In the rows, 128 means zero.
Each row of numbers stands for one element and depends on some of the facts below. Use the named rows to name the rest.

Facts:
Ω: refers to; Ξ: points at
j114 (Ω j47)
j132 (Ω j938,j632) (Ξ j985)
j140 (Ξ j738)
j157 (Ω j18) (Ξ j749)
j164 (Ω j728,j612,j490,j184)
j169 (Ω j723,j707,j292,j390)
j18 (Ξ j564)
j184 (Ξ j338)
j186 (Ξ j580)
j193 (Ω j452,j366) (Ξ j701)
j21 (Ω j47,j408,j186)
j223 (Ξ j486)
j233 (Ω j595,j612,j547,j328)
j239 (Ξ j660)
j243 (Ξ j507)
j272 (Ξ j632)
j293 (Ξ j49)
j294 (Ω j580,j318) (Ξ j631)
j317 (Ω j382,j348,j243) (Ξ j972)
j328 (Ξ j243)
j330 (Ξ j186)
j338 (Ξ j45)
j343 (Ω j987,j851)
j348 (Ξ j829)
j355 (Ω j18,j318,j660) (Ξ j21)
j366 (Ξ j60)
j380 (Ξ j630)
j392 (Ω j474,j115,j293,j47,j617) (Ξ j806)
j396 (Ξ j233)
j408 (Ξ j140)
j411 (Ω j338)
j45 (Ω j396,j665,j717)
j455 (Ξ j612)
j47 (Ξ j862)
j486 (Ξ j373)
j49 (Ω j366,j816,j957,j471) (Ξ j617)
j490 (Ξ j987)
j494 (Ξ j223)
j507 (Ω j272,j4)
j547 (Ξ j938)
j55 (Ω j829,j660,j851)
j550 (Ω j293)
j579 (Ω j612) (Ξ j86)
j595 (Ξ j861)
j597 (Ω j901,j330,j348,j165)
j612 (Ξ j958)
j613 (Ξ j471)
j616 (Ω j239)
j630 (Ω j408)
j631 (Ω j660,j494)
j644 (Ξ j519)
j66 (Ξ j726)
j665 (Ξ j670)
j670 (Ω j293,j140)
j682 (Ξ j989)
j701 (Ξ j348)
j702 (Ω j4,j292) (Ξ j494)
j707 (Ξ j957)
j71 (Ω j617,j682)
j723 (Ξ j665)
j726 (Ω j82,j749,j66,j644,j490) (Ξ j723)
j728 (Ξ j490)
j738 (Ω j471)
j746 (Ω j701) (Ξ j165)
j797 (Ω j223,j632) (Ξ j547)
j806 (Ω j452)
j82 (Ξ j746)
j826 (Ω j60,j497) (Ξ j455)
j829 (Ξ j18)
j851 (Ξ j169)
j852 (Ω j816) (Ξ j343)
j86 (Ω j4)
j861 (Ω j115,j816)
j862 (Ω j186)
j868 (Ξ j613)
j901 (Ξ j293)
j908 (Ω j613)
j911 (Ω j800,j519) (Ξ j4)
j938 (Ξ j239)
j953 (Ω j455,j901) (Ξ j707)
j957 (Ξ j800)
j958 (Ω j380,j868,j632)
j972 (Ω j10,j373,j140) (Ξ j132)
j985 (Ω j89,j452,j816) (Ξ j901)
j989 (Ω j486,j380,j121,j239)

Known rows:
[145  83 126 128 137 142 115 115 100 123 127 106 164 121 114 109 183 177
 131 134 149 129 152 125 145  97] -> j987
[148 126 120 163 141 119 102 133 155 153 129 116  86  71  82 157 126 150
 128 155  91 113 156  86 148 133] -> j957
[112 126 179 107 188 121 158 164 117 132 141 102 165 117 124 117  76  96
 109 113  99 135 129 163 185 126] -> j728
[ 84 195 106 107 100  95 113 162 108  98 136 143  59 139 169 148 134 126
 133 147 115 161  43 192  83 102] -> j21
[126 114  88 124 105 163 114  86  98 107 148 119 150 112 167 154 210 172
 119  95 171 167 122 108 133  33] -> j355
[181 127  92 136 170 134  96 125 121  86  98 168 150 141 150  93  90 113
 162 152 148 114 143 131 136 190] -> j272
[ 96 118 123 106 160 122 163 202 107 155 151  96 146 101 147 109  77 128
  69 102 110 147 167 141 175 163] -> j82
[165  72 119 142 123 111 201 125 149 140 122 127 140 141 122  49 176 123
 112 167 124  89 149  96 118 165] -> j380
[155  87 118 138 120 118 184 123 146 136 128 130 136 140 129  73 166 120
 113 153 127 102 142 100 118 153] -> j223
[129 114 218 112 212 117 154 149 120 124 129  99 184 129  92 105  75  88
 136 130  91 118 119 178 195 121] -> j612
[ 55 179 115 138 115 156 137  74 140 154 107 158 129 173 155 165  64 135
 108  98 169 198 129 117  85  55] -> j972
[147 109 143 123 127 136 121 130 133 139 137 126 149 143 107 128 124 129
 126 138 126 120 142 123 128 157] -> j613
[176 166  56 134 152 147  93 107 127  64 110 194 131 139 204 129  86  90
 159 126 162 140 114 120 121 162] -> j702
[125 116  90 124 105 163 115  88  99 107 149 120 148 112 164 155 207 171
 120  96 170 166 120 109 136  36] -> j55
[126 172  88 160 108 134 106 115 164 138 149 136  59  65 132 208 130 130
 117 121 101 146 120  74 128  86] -> j985
[117 125 183 103  79  96 111 128 123 139  99 118 107 136 103 111 166 105
 168  66 125  55 122 125 128 173] -> j330
[172 157  66 133 151 144  96 112 126  73 109 185 136 139 188 125  91  95
 157 131 157 134 121 122 125 165] -> j86
[153 118 127 168 147 117 101 137 157 156 126 112  91  66  69 151 127 155
 130 162  86 104 165  83 152 141] -> j366
[ 95 118 123 105 160 120 164 201 106 154 150  98 147 101 147 108  77 125
  69 103 109 146 167 140 176 162] -> j749

Name these rows:
No name comes twice in this set of rows, the named rows included.
[ 90 172 147 100 155 141 165 144 126 117 166 122 142 113 181 171  76  71
  94  69 111 173  90 148 171  78]	j164
[134 162  93 160 109 136 105 114 166 141 150 134  69  64 124 204 130 132
 118 122 100 139 128  69 135  96]	j193
[ 94 145 138 134 142 103 118 146 115 134 101 126 103 143 109 110 104 151
 137 162 122 138 116 171 109 121]	j682
[138 129  81 133  82 133 198 100 159 121 151 153 111 137 188 118 177  96
  97 116 139 136 103  79  96 108]	j989
[ 55 211  98 132 107 112 116 127 125 123 118 151  57 138 168 169 101 137
 124 129 129 188  69 162  80  59]	j392
[159  77 123 138 126 114 187 127 145 141 123 127 142 142 118  59 166 126
 116 163 124  93 149 101 121 163]	j239
[169 163  63 131 144 148  98 109 129  72 116 186 130 140 196 134  91  93
 153 122 158 141 115 118 122 156]	j507
[ 72 141 152 144 162 104 119 132 115 155  75 127 115 160  89  95  72 169
 136 171 130 147 143 170 104 114]	j293
[ 81 157 137 138 146  93 114 150 114 138  93 127  88 140 108 111  96 160
 138 171 117 145 112 178 102 113]	j474
[155 111 131 166 151 116 101 140 155 156 123 110  95  69  64 145 126 156
 133 166  86 100 169  90 155 146]	j452

The same elements again, as new rows of numbers:
Named rows:
[128 136 132 131 136 125 136 134 137 122 127 111 144 121 125 135 132 119
 127 134 107 125 131 139 125 122 109 112 142 130 118 117 130 129 122 140
 125 138 135 131 123] -> j613
[111 112 135 113  96 133  94  89 164 115 160 127  22 197 164 116 121 186
 136 117 238  92 109 104 174 145 149 165 127 104 125 167  82  97 125  86
 127  90  92 100 153] -> j985
[150 127 128  74 134 122 148 146 122 131 159  71 142 109 138 128 105 113
 115 161 127 141 130 158 120 109  97  78 153 163 121 104 121  86 112 148
 109 141 148 142 118] -> j243
[147 123  90 106  79 167 135 113  69 132 114 153 117 121 123 130 133 129
 161 120 157 132 128  75 142 138 175 166 111  97 135 169 162 136 155 101
  96 134 128 158 106] -> j550
[135 150 122 186 181  89 114 149 106 133  87 149 169 118 120 144 141 129
 117 159 101 131 148 131 168 100 143 100 139 122  85 109 132 148 121 123
 155 147 127  99 140] -> j938
[108 156 157 143 116 135 125  99 215  81 147  55  85 174 145 158 147 155
 144 132 143  60 120 141 169 129  50 105 188  92  72 134  95 115 101 138
 110 134 116 123 132] -> j452
[142 141 111 124 108 152 148 126 102 121 112 118 155 109 114 145 140 110
 150 129 102 124 133 112 130 126 120 126 138 108 114 139 160 141 137 132
 101 150 142 158 104] -> j373
[125 118 115 110  79 154 111  92 131 115 143 134  48 174 148 125 130 169
 154 116 215  98 114  84 172 144 155 170 125  90 122 176 114 112 138  88
 107 109 105 127 132] -> j861
[122 100 190 158 125 141  96  97 126 211 129 153  90 100 113  82 107 160
 111  67 171 141  90 131 105 151 150 195   5 158 180 132 109 154 144 155
 177  85 133 135 150] -> j164
[130 136 132 131 136 126 136 134 136 123 125 111 146 120 124 136 131 119
 127 135 106 125 132 139 123 123 108 110 141 131 118 116 131 129 122 139
 125 139 134 132 124] -> j800
[ 76 134 113 143 145 117 156 152 208  47 127 164 175 162 121 148 160  74
 123 108  15 126 152 158  49 153  87 115 209 120 158 107 144 154 123 133
 128 133 106 108 125] -> j660
[122  97 178 149 123 136  94 100 118 204 131 159  88 107 118  82 107 160
 112  75 179 144  94 126 108 151 161 193  14 157 182 134 109 147 145 145
 173  85 131 130 150] -> j726
[129 136 132 131 137 125 135 133 137 122 128 110 145 121 124 136 130 118
 125 135 106 126 132 141 124 123 108 111 143 130 118 117 132 128 123 141
 126 138 135 131 123] -> j519
[141 130 127  97 137 121 142 143 124 129 145  91 144 113 133 131 115 115
 119 150 117 137 132 149 121 114 105  92 146 150 122 109 124 104 116 144
 118 140 144 137 121] -> j272
[143 140 132  97 141 122 153 147 134 122 147  68 162 106 130 139 118 106
 119 157  98 132 135 161 119 108  81  73 163 151 108  99 128 104 111 157
 110 150 151 143 114] -> j4
[145 108 118  80 129 117 128 140  99 148 157 126 116 124 143 106  99 130
 112 146 165 156 127 134 121 119 154 117 116 162 150 120 114  91 127 120
 128 117 132 123 132] -> j86
[136 153 119 201 192  80 110 154 100 136  77 157 174 117 119 146 143 131
 115 166  99 133 152 129 181  95 151  97 136 119  76 108 132 154 122 118
 161 148 128  91 142] -> j868
[ 91 104 104 121 131 114 129 143 158  90 137 204 124 166 135 113 133 108
 115 106 100 148 138 130  71 154 159 153 149 134 185 130 128 134 137 101
 142 103  98  96 142] -> j157
[144 100 114  77 127 116 123 140  93 153 158 139 106 127 146  99  96 135
 110 143 177 161 124 129 122 124 169 127 105 163 158 125 114  90 131 111
 131 111 128 119 136] -> j507

Rows to name:
No name comes twice in this set of rows, the named rows included.
[137 162 120 213 201  75 110 157 103 132  69 152 187 113 115 155 149 129
 115 173  85 130 157 134 187  89 142  87 145 116  63 103 135 160 119 125
 163 156 129  90 141]	j380
[112 162 152 142 104 147 130  93 208  75 142  48  88 172 142 168 154 152
 157 130 142  52 121 132 175 130  47 108 195  77  63 142 107 120 105 136
  97 142 118 135 122]	j816
[136 127 112 173 173  87  99 147  84 151  95 187 139 129 131 122 127 145
 112 153 146 149 143 115 170 108 190 128 107 129 112 124 122 139 132  99
 166 124 116  85 151]	j616
[ 88 125 114 135 139 119 145 147 183  70 129 167 155 156 126 136 148  92
 122 113  53 131 144 147  68 149 110 127 182 125 159 115 138 145 126 125
 131 127 109 110 129]	j494
[120 144 208 186 141 146 124 104 173 176 115  78 152  79  95 127 135 130
 123  80  84 107 101 163 103 136  56 139  67 141 125 104 127 172 123 202
 155 128 157 161 126]	j490
[158  88 110  33 121 115 127 146  78 164 183 122  92 124 158  87  75 137
 103 157 207 175 120 135 120 118 175 117 103 186 168 123 103  58 127 109
 123 106 135 121 136]	j597
[ 85 125 112 135 140 118 147 149 186  67 129 170 157 158 126 136 149  88
 121 112  48 132 146 148  62 150 109 127 186 125 162 115 139 146 127 123
 132 126 107 107 129]	j829
[134 157 123 197 188  86 118 153 111 129  82 141 181 114 117 153 146 125
 118 164  87 127 152 136 173  95 132  91 147 117  73 105 133 152 119 128
 153 154 130  99 137]	j239
[145 115  93 104  83 160 128 113  72 136 121 162 106 128 128 121 127 136
 153 118 171 136 125  76 142 139 185 170 103 105 143 170 152 130 154  94
 104 124 126 148 115]	j71
[146 108  93 102  94 149 124 121  63 147 122 173 111 124 128 112 120 133
 144 121 171 151 125  83 132 138 196 169  91 117 155 161 149 128 154  95
 114 120 124 140 121]	j972

The same elements again, as new rows of numbers:
Named rows:
[123 127 202 125 101 127 147 166 140 153  94 116 147 134] -> j580
[104 134 219 108  85 124  36 131 121 124 140  77 140 130] -> j702
[170  89 156 125 131 128 160 149 143 133 193 134 152 111] -> j486
[133 122 181 101  75 132  77 153 124 130 145  88 135 125] -> j272
[159 106  54 103 146 123 108 182 111 162 130  95 145 164] -> j408
[124 124  78 116 174 110  71 148 107 159 120  89 152 178] -> j21
[130 110  93 107 111 126 166 167 112  95  61 132 134 121] -> j490
[135 140 141 110 136 132 155  99 137 113 115 141 143 156] -> j132
[191 119 165 111  59 135  96 149 116 119 137 146 140 125] -> j901
[ 89 121  61 124 129 118  95 137 112 144 148 117 139 170] -> j861
[138  95 163 100  81 118 252 153 127 150 110 154 133 130] -> j717
[143 120  34 102 124 124 132 161 111 157 140  94 139 163] -> j617
[129 128 196 127  96 127 150 174 147 156  94 115 146 136] -> j318
[ 95 151 222 145 113 113 109 146 150 149  84 115 153 148] -> j355
[139  94 161 100  81 118 250 153 126 150 109 153 134 130] -> j665
[ 76 118  93 133 116 120  94 135 118 134 152 136 136 162] -> j985
[115  99  60 117  88 135 133 171 121 138 166 141 127 147] -> j452
[131 121 186  99  71 133  72 154 123 130 147  84 134 125] -> j707
[180 124 167 113  66 132  95 145 117 120 134 142 141 127] -> j382

Which element is each row?
No name comes twice in this set of rows, the named rows included.
[114 102  70 118  90 133 131 168 122 138 162 140 129 148]	j471
[128 124  62 113 157 114  90 150 107 158 127  88 148 174]	j114
[ 88 115  76 127 115 123 102 143 116 138 156 132 135 162]	j852
[ 88 115 100 129 106 124 106 144 121 133 152 139 134 154]	j806
[ 98 137 223 112  91 121  34 124 121 124 137  79 142 133]	j169
[156 109  23  99 142 124 119 178 108 165 138  88 142 169]	j47
[112 131 207 108  85 126  51 136 123 126 139  84 139 130]	j86
[155 150 107 135  74 118 124 186 162 143 133 123 132 149]	j851
[145 140 150 132  81 123 139 189 159 152 112 118 139 143]	j660
[175  84 152 124 126 129 164 156 143 135 199 133 151 108]	j239
[110 100  63 119  91 134 129 169 122 138 166 142 127 150]	j366

